Here is a tiny trained network, its code and every weight. The questions are about switching its units off for an input and a target symbol, where a switched-off unit gives its printed mean instead of its output.

import numpy as np


def w(rows, s, z=0):
    codes = np.array(rows[::2]) - 128.0
    scale = np.full(codes.shape[1], s)
    scale[-1] = z or s
    return codes * scale


def f(y):
    return y / 2 * (1 + np.tanh(0.7978845608 * (y + 0.044715 * y**3)))


def softmax(a):
    e = np.exp(a - a.max(-1, keepdims=True))
    return e / e.sum(-1, keepdims=True)


def log_softmax(a):
    a = a - a.max(-1, keepdims=True)
    return a - np.log(np.exp(a).sum(-1, keepdims=True))


def net(x, mask):
    ids = ['γδμπσψ'.index(c) for c in x.split()]
    T = len(ids)
    res = E[ids] + P[:T]
    r = res
    for j in range(2):
        rows = slice(3 * j, 3 * j + 3)
        q, k, v = (r @ M[0][rows].T for M in (Q, K, V))
        z = softmax(np.where(np.tri(T) > 0, q @ k.T / 3**0.5, -1e9)) @ v
        o = O[0][rows]
        res = res + np.where(mask[j], z, o[:, -1]) @ o[:, :-1]
    y = f(res @ A[0][:, :-1].T + A[0][:, -1])
    res = res + np.where(mask[2:14], y, B[0][:, -1]) @ B[0][:, :-1]
    return log_softmax(res[-1] @ U[:, :-1].T + U[:, -1])


Q, K, V, O, A, B = {}, {}, {}, {}, {}, {}
E = w([
[166,164,85,77,161],'γ',
[131,104,110,145,71],'δ',
[250,147,116,135,135],'μ',
[216,112,181,160,36],'π',
[88,141,127,121,82],'σ',
[177,160,147,143,113],'ψ',
],0.016)
P = w([
[224,123,17,188,79],'0',
[20,132,115,220,179],'1',
[90,35,228,68,118],'2',
[165,195,163,183,86],'3',
[85,111,153,234,243],'4',
[93,48,219,96,106],'5',
[77,167,187,123,66],'6',
[104,104,157,222,254],'7',
[127,55,228,91,109],'8',
[96,156,227,81,85],'9',
],0.0099)
Q[0] = w([
[95,5,108,153,117],'H0',
[147,153,104,117,107],'H0',
[164,207,169,120,135],'H0',
[95,149,158,145,126],'H1',
[148,106,127,162,134],'H1',
[91,106,164,128,137],'H1',
],0.015)
K[0] = w([
[81,18,24,139,158],'H0',
[102,142,114,99,153],'H0',
[172,245,140,48,117],'H0',
[102,143,132,147,75],'H1',
[175,136,129,122,77],'H1',
[86,156,159,143,135],'H1',
],0.012)
V[0] = w([
[155,90,2,180,125],'H0',
[81,143,84,206,117],'H0',
[180,197,171,66,44],'H0',
[63,116,212,194,118],'H1',
[159,180,73,170,64],'H1',
[37,196,58,130,173],'H1',
],0.007)
O[0] = w([
[214,148,187,152,199,191],'H0',
[160,61,209,58,156,121],'H0',
[142,234,126,127,102,253],'H0',
[109,67,136,223,160,77],'H1',
[254,113,103,234,149,244],'H1',
[100,163,69,114,171,5],'H1',
],0.0061,0.0042)
A[0] = w([
[83,75,199,110,123,3],'N0',
[171,140,187,125,138,139],'N1',
[212,158,181,123,116,78],'N2',
[41,129,151,212,233,145],'N3',
[58,150,189,186,180,34],'N4',
[55,173,152,104,224,200],'N5',
[100,148,197,117,63,129],'N6',
[175,69,109,118,187,188],'N7',
[151,216,172,212,146,123],'N8',
[100,98,255,153,120,88],'N9',
[113,73,165,85,73,86],'N10',
[106,92,147,212,139,57],'N11',
],0.011,0.0064)
B[0] = w([
[201,154,95,181,209,133],'N0',
[82,102,159,104,99,208],'N1',
[42,47,132,116,139,244],'N2',
[108,26,136,153,186,154],'N3',
[98,17,136,123,104,127],'N4',
[139,64,47,1,195,155],'N5',
[165,57,19,120,149,184],'N6',
[198,191,186,150,52,175],'N7',
[118,156,18,138,120,240],'N8',
[12,178,87,109,162,189],'N9',
[219,113,63,139,105,151],'N10',
[91,122,173,91,47,141],'N11',
],0.0092,0.011)
U = w([
[116,115,65,101,181,62],'γ',
[107,85,212,156,121,178],'δ',
[172,150,90,181,64,167],'μ',
[5,192,131,122,75,203],'π',
[85,46,153,110,159,3],'σ',
[97,108,127,39,98,38],'ψ',
],0.011,0.0051)

Each question gives the input, a string of symbols that net reads in full, and the target symbol t.
The units are the heads (3 rows each of Q, K, V and O) and the neurons (one row each of A and B). Each row of codes is followed by its name. A weight is (code - 128) times the scale printed after its matrix; where a second scale follows, it is the last column's (O, A, B and U).
mask holds one flag per unit, heads first, then neurons. A switched-off unit (its flag False) gives its mean, the last column of its rows in O or B, instead of its output. The means were averaged over made-up inputs and are rounded, as every weight is.
A unit's drop is (log p(t) with every unit on - log p(t) with that unit switched off) / (log p(t) with every unit on - log p(t) with every unit switched off).
The circuit of an input: a set's keep is (log p(t) with only the set's units on - log p(t) with every unit switched off) / (log p(t) with every unit on - log p(t) with every unit switched off). Starting from the 12 units with the biggest drops (on a tie, the unit counted first), units are removed one at a time, each time the one whose removal leaves the highest keep (on an exact tie, the one counted first), for as long as the keep stays at least 0.8.
circuit, biggest first: the units of the circuit, biggest drop first
k most important neurons: the k neurons with the biggest drops, biggest first
which heads matter: for each layer, one digit per head in row order, 1 if its drop is at least 0.15 and else 0, layers parted by /
drop of u: that unit's drop, to one decimal
input γ δ π, target σ: which heads matter => 10
input ψ σ μ γ σ γ ψ π γ σ, target γ: circuit, biggest first => N6, N7
input ψ π ψ μ σ π γ δ δ, target μ: circuit, biggest first => N10, N2
input π σ ψ, target π: circuit, biggest first => N9, N5
input π ψ δ, target μ: circuit, biggest first => N2, N10
input γ γ γ ψ δ μ, target δ: which heads matter => 00
input γ γ π γ π μ ψ σ, target σ: circuit, biggest first => N3, N4
input ψ γ π σ, target μ: circuit, biggest first => N9, N2
input γ π μ, target δ: circuit, biggest first => N8, N5, N6
input π γ π δ ψ ψ σ, target μ: circuit, biggest first => N2, N6
input σ σ ψ γ γ μ μ, target π: 4 most important neurons => N10, N2, N5, N7
input γ δ π π μ ψ σ σ π μ, target π: 3 most important neurons => N2, N10, N5
input σ μ δ π δ, target δ: most important neuron => N3
input μ σ π γ μ, target μ: most important neuron => N8
input π γ ψ π π, target π: drop of N9 => 0.2
input ψ μ γ γ π, target π: drop of N9 => 0.1
input γ γ π μ μ ψ π ψ, target π: drop of H1 => 0.7
input σ ψ γ μ μ σ γ γ π, target σ: drop of N10 => -0.1
